Here is a tiny trained network, its code and every weight. The questions are about switching its units off for an input and a class, where a switched-off unit gives its printed mean instead of its output.

import numpy as np


def w(rows, s, z=0):
    codes = np.array(rows[::2]) - 128.0
    scale = np.full(codes.shape[1], s)
    scale[-1] = z or s
    return codes * scale


def f(y):
    return np.maximum(y, 0)


def log_softmax(a):
    a = a - a.max(-1, keepdims=True)
    return a - np.log(np.exp(a).sum(-1, keepdims=True))


def net(x, mask):
    res = np.array(x, float).reshape(1, 6) / 4 @ E
    y = f(res @ A[0][:, :-1].T + A[0][:, -1])
    res = res + np.where(mask, y, B[0][:, -1]) @ B[0][:, :-1]
    return log_softmax(res[-1] @ U[:, :-1].T + U[:, -1])


A, B = {}, {}
E = w([
[115,219,53,101,154,114,165],'x0',
[161,159,67,202,161,176,84],'x1',
[125,189,147,158,82,254,121],'x2',
[151,184,161,135,25,103,94],'x3',
[148,207,201,182,234,82,141],'x4',
[2,126,89,129,142,116,69],'x5',
],0.0091)
A[0] = w([
[163,113,148,101,121,108,131,143],'n1',
[175,70,109,115,88,144,89,169],'n2',
[178,118,145,106,168,155,157,156],'n3',
[137,77,157,118,63,132,68,254],'n4',
[130,89,158,127,69,139,94,194],'n5',
[80,150,100,133,180,141,122,168],'n6',
[143,168,105,142,179,128,136,207],'n7',
[69,62,79,90,107,132,117,207],'n8',
[102,141,82,114,190,96,103,199],'n9',
[3,165,98,127,131,158,125,146],'n10',
[159,190,206,145,113,156,149,206],'n11',
[154,137,114,130,124,80,133,169],'n12',
[52,91,118,59,111,125,165,164],'n13',
[166,180,95,113,186,93,144,170],'n14',
[150,158,175,164,133,141,94,180],'n15',
],0.014,0.0055)
B[0] = w([
[125,134,103,149,117,79,174,161],'n1',
[117,115,55,118,93,109,178,201],'n2',
[143,160,132,149,126,136,169,177],'n3',
[121,41,90,117,86,109,141,231],'n4',
[132,52,72,101,91,164,134,205],'n5',
[90,126,162,141,179,188,74,199],'n6',
[147,171,138,248,212,158,94,203],'n7',
[68,100,120,80,169,131,151,250],'n8',
[31,158,125,157,168,131,98,215],'n9',
[140,92,132,112,163,148,107,232],'n10',
[213,120,190,144,85,155,102,224],'n11',
[134,153,131,136,133,84,144,164],'n12',
[107,107,172,79,158,124,161,227],'n13',
[102,205,130,148,123,135,130,206],'n14',
[165,124,141,123,102,151,91,194],'n15',
],0.012,0.014)
U = w([
[62,87,197,71,162,118,141,64],'0',
[217,183,178,181,113,144,180,218],'1',
[84,175,148,194,143,2,165,201],'2',
[110,83,39,132,51,107,195,49],'3',
[184,75,179,147,36,128,77,255],'4',
[68,157,152,202,198,151,48,56],'5',
],0.0099,0.001)

Each question gives the input, the list of numbers given to net, and the class t.
The units are the neurons (one row each of A and B). Each row of codes is followed by its name. A weight is (code - 128) times the scale printed after its matrix; where a second scale follows, it is the last column's (A, B and U).
mask holds one flag per neuron, in row order. A switched-off neuron (its flag False) gives its mean, the last column of its row in B, instead of its output. The means were averaged over made-up inputs and are rounded, as every weight is.
A unit's drop is (log p(t) with every unit on - log p(t) with that unit switched off) / (log p(t) with every unit on - log p(t) with every unit switched off).
The circuit of an input: a set's keep is (log p(t) with only the set's units on - log p(t) with every unit switched off) / (log p(t) with every unit on - log p(t) with every unit switched off). Starting from the 12 units with the biggest drops (on a tie, the unit counted first), units are removed one at a time, each time the one whose removal leaves the highest keep (on an exact tie, the one counted first), for as long as the keep stays at least 0.8.
units of the circuit, in order: the units of the circuit, biggest drop first
k most important neurons: the k neurons with the biggest drops, biggest first
drop of u: that unit's drop, to one decimal
input [-7,7,-2,4,-2,-7], class 3: units of the circuit, in order	[n2]
input [-4,6,6,8,-6,-3], class 3: 2 most important neurons	[n2; n4]
input [-1,1,-6,5,4,2], class 2: units of the circuit, in order	[n6; n10]
input [-4,5,-5,-1,0,-2], class 3: units of the circuit, in order	[n6; n2]
input [-3,8,-3,8,0,-1], class 4: 2 most important neurons	[n8; n15]
input [3,6,2,-1,-7,4], class 0: 2 most important neurons	[n8; n7]
input [2,3,6,-2,6,-2], class 1: 3 most important neurons	[n11; n9; n8]
input [-7,8,6,-5,-2,-4], class 4: 2 most important neurons	[n8; n15]
input [6,-3,-3,-8,0,-6], class 2: 2 most important neurons	[n10; n3]
input [-1,-1,-5,-6,-4,-4], class 3: drop of n5	-0.1
input [7,-5,-4,-2,3,-2], class 2: drop of n5	0.1
input [5,-5,1,-5,0,1], class 5: drop of n5	0.2
input [-3,-1,7,-2,5,-3], class 1: drop of n4	0.1
input [-1,-6,0,3,1,-5], class 4: units of the circuit, in order	[n11]
